Below is a small trained network, with its code and all its weights. Each question gives an input and a target symbol and asks what happens when units are switched off, that is, made to give their printed mean instead of their output.

import numpy as np


def w(rows, s, z=0):
    codes = np.array(rows[::2]) - 128.0
    scale = np.full(codes.shape[1], s)
    scale[-1] = z or s
    return codes * scale


def f(y):
    return y / 2 * (1 + np.tanh(0.7978845608 * (y + 0.044715 * y**3)))


def softmax(a):
    e = np.exp(a - a.max(-1, keepdims=True))
    return e / e.sum(-1, keepdims=True)


def log_softmax(a):
    a = a - a.max(-1, keepdims=True)
    return a - np.log(np.exp(a).sum(-1, keepdims=True))


def net(x, mask):
    ids = ['Πγθμστ'.index(c) for c in x.split()]
    T = len(ids)
    res = E[ids] + P[:T]
    q, k, v = (res @ M[0].T for M in (Q, K, V))
    z = softmax(np.where(np.tri(T) > 0, q @ k.T / 3**0.5, -1e9)) @ v
    res = res + np.where(mask[0], z, O[0][:, -1]) @ O[0][:, :-1]
    y = f(res @ A[0][:, :-1].T + A[0][:, -1])
    res = res + np.where(mask[1:9], y, B[0][:, -1]) @ B[0][:, :-1]
    return log_softmax(res[-1] @ U[:, :-1].T + U[:, -1])


Q, K, V, O, A, B = {}, {}, {}, {}, {}, {}
E = w([
[134,166,167,146,171,115],'Π',
[125,71,108,90,96,120],'γ',
[141,115,211,114,152,145],'θ',
[110,101,114,117,141,252],'μ',
[173,108,106,184,174,117],'σ',
[107,169,37,184,128,115],'τ',
],0.018)
P = w([
[249,177,113,73,60,181],'0',
[197,135,84,115,116,167],'1',
[173,126,98,131,123,157],'2',
[151,113,121,130,128,147],'3',
[146,102,102,157,135,140],'4',
[129,99,105,152,140,136],'5',
[119,96,100,145,151,128],'6',
[113,92,107,153,155,116],'7',
[101,89,112,151,159,111],'8',
[94,81,123,161,156,109],'9',
[86,83,124,164,166,102],'10',
[84,77,125,173,171,91],'11',
[75,71,132,177,169,85],'12',
[61,81,121,181,174,83],'13',
],0.014)
Q[0] = w([
[160,193,165,129,66,38],'head 0',
[164,239,254,24,104,63],'head 0',
[229,238,169,32,128,134],'head 0',
],0.0093)
K[0] = w([
[255,139,104,100,146,204],'head 0',
[239,228,104,73,17,160],'head 0',
[250,201,133,133,30,144],'head 0',
],0.0082)
V[0] = w([
[68,129,2,145,49,181],'head 0',
[183,25,97,121,73,18],'head 0',
[177,27,154,14,84,185],'head 0',
],0.0092)
O[0] = w([
[123,107,166,251,56,104,254],'head 0',
[189,1,91,63,71,97,61],'head 0',
[14,72,23,173,164,147,152],'head 0',
],0.0084,0.0077)
A[0] = w([
[132,212,51,148,103,19,16],'neuron 0',
[126,2,148,39,114,183,183],'neuron 1',
[95,181,141,174,119,174,2],'neuron 2',
[157,182,129,175,157,166,189],'neuron 3',
[163,122,205,146,28,154,92],'neuron 4',
[166,199,115,144,114,113,83],'neuron 5',
[116,57,97,126,102,72,89],'neuron 6',
[151,192,135,145,158,144,142],'neuron 7',
],0.009,0.0019)
B[0] = w([
[94,121,170,55,155,189,179],'neuron 0',
[184,254,104,123,84,116,181],'neuron 1',
[88,30,138,119,156,124,255],'neuron 2',
[130,78,187,87,104,179,251],'neuron 3',
[100,242,129,148,153,105,176],'neuron 4',
[100,94,213,141,146,110,155],'neuron 5',
[49,130,139,42,81,96,156],'neuron 6',
[133,116,176,70,123,190,170],'neuron 7',
],0.0073,0.008)
U = w([
[157,103,178,68,132,145,80],'Π',
[122,169,58,204,106,75,248],'γ',
[106,193,88,138,187,115,9],'θ',
[101,9,175,149,128,90,116],'μ',
[254,70,101,183,129,114,209],'σ',
[165,159,171,200,67,125,166],'τ',
],0.0076,0.0017)

Each question gives the input, a string of symbols that net reads in full, and the target symbol t.
The units are the heads (3 rows each of Q, K, V and O) and the neurons (one row each of A and B). Each row of codes is followed by its name. A weight is (code - 128) times the scale printed after its matrix; where a second scale follows, it is the last column's (O, A, B and U).
mask holds one flag per unit, heads first, then neurons. A switched-off unit (its flag False) gives its mean, the last column of its rows in O or B, instead of its output. The means were averaged over made-up inputs and are rounded, as every weight is.
A unit's drop is (log p(t) with every unit on - log p(t) with that unit switched off) / (log p(t) with every unit on - log p(t) with every unit switched off).
The circuit of an input: a set's keep is (log p(t) with only the set's units on - log p(t) with every unit switched off) / (log p(t) with every unit on - log p(t) with every unit switched off). Starting from all 9 units, units are removed one at a time, each time the one whose removal leaves the highest keep (on an exact tie, the one counted first), for as long as the keep stays at least 0.8.
units of the circuit, in order: the units of the circuit, biggest drop first
top k neurons: the k neurons with the biggest drops, biggest first
drop when u is switched off: that unit's drop, to one decimal
input τ τ σ μ μ τ τ Π Π Π τ, target Π: units of the circuit, in order : [head 0; neuron 0]
input τ γ μ θ τ τ, target τ: top neuron : [neuron 4]
input μ μ μ Π Π μ μ θ μ, target θ: units of the circuit, in order : [head 0; neuron 1]
input τ μ μ θ, target τ: units of the circuit, in order : [head 0; neuron 4]
input μ σ Π μ μ γ μ τ μ γ μ τ μ τ, target μ: top 2 neurons : [neuron 0; neuron 1]
input μ μ θ, target μ: units of the circuit, in order : [head 0; neuron 2]
input Π Π Π, target Π: units of the circuit, in order : [head 0; neuron 7]
input σ Π θ θ σ θ, target θ: units of the circuit, in order : [head 0; neuron 3; neuron 1]
input μ τ γ Π, target μ: units of the circuit, in order : [head 0; neuron 2; neuron 1]
input Π μ Π, target Π: top 2 neurons : [neuron 7; neuron 3]
input μ μ θ μ γ τ Π μ γ τ Π τ θ, target τ: top 2 neurons : [neuron 2; neuron 4]
input γ Π μ θ, target γ: top 3 neurons : [neuron 1; neuron 3; neuron 2]
input μ τ μ μ τ μ Π τ Π μ Π Π τ, target Π: drop when head 0 is switched off : 0.7
input σ μ Π τ Π Π μ μ Π θ μ θ γ, target γ: drop when neuron 1 is switched off : 0.8
input γ μ τ μ μ μ μ γ μ μ γ τ τ, target τ: drop when neuron 4 is switched off : 0.1
input τ θ Π μ θ μ, target θ: units of the circuit, in order : [head 0]
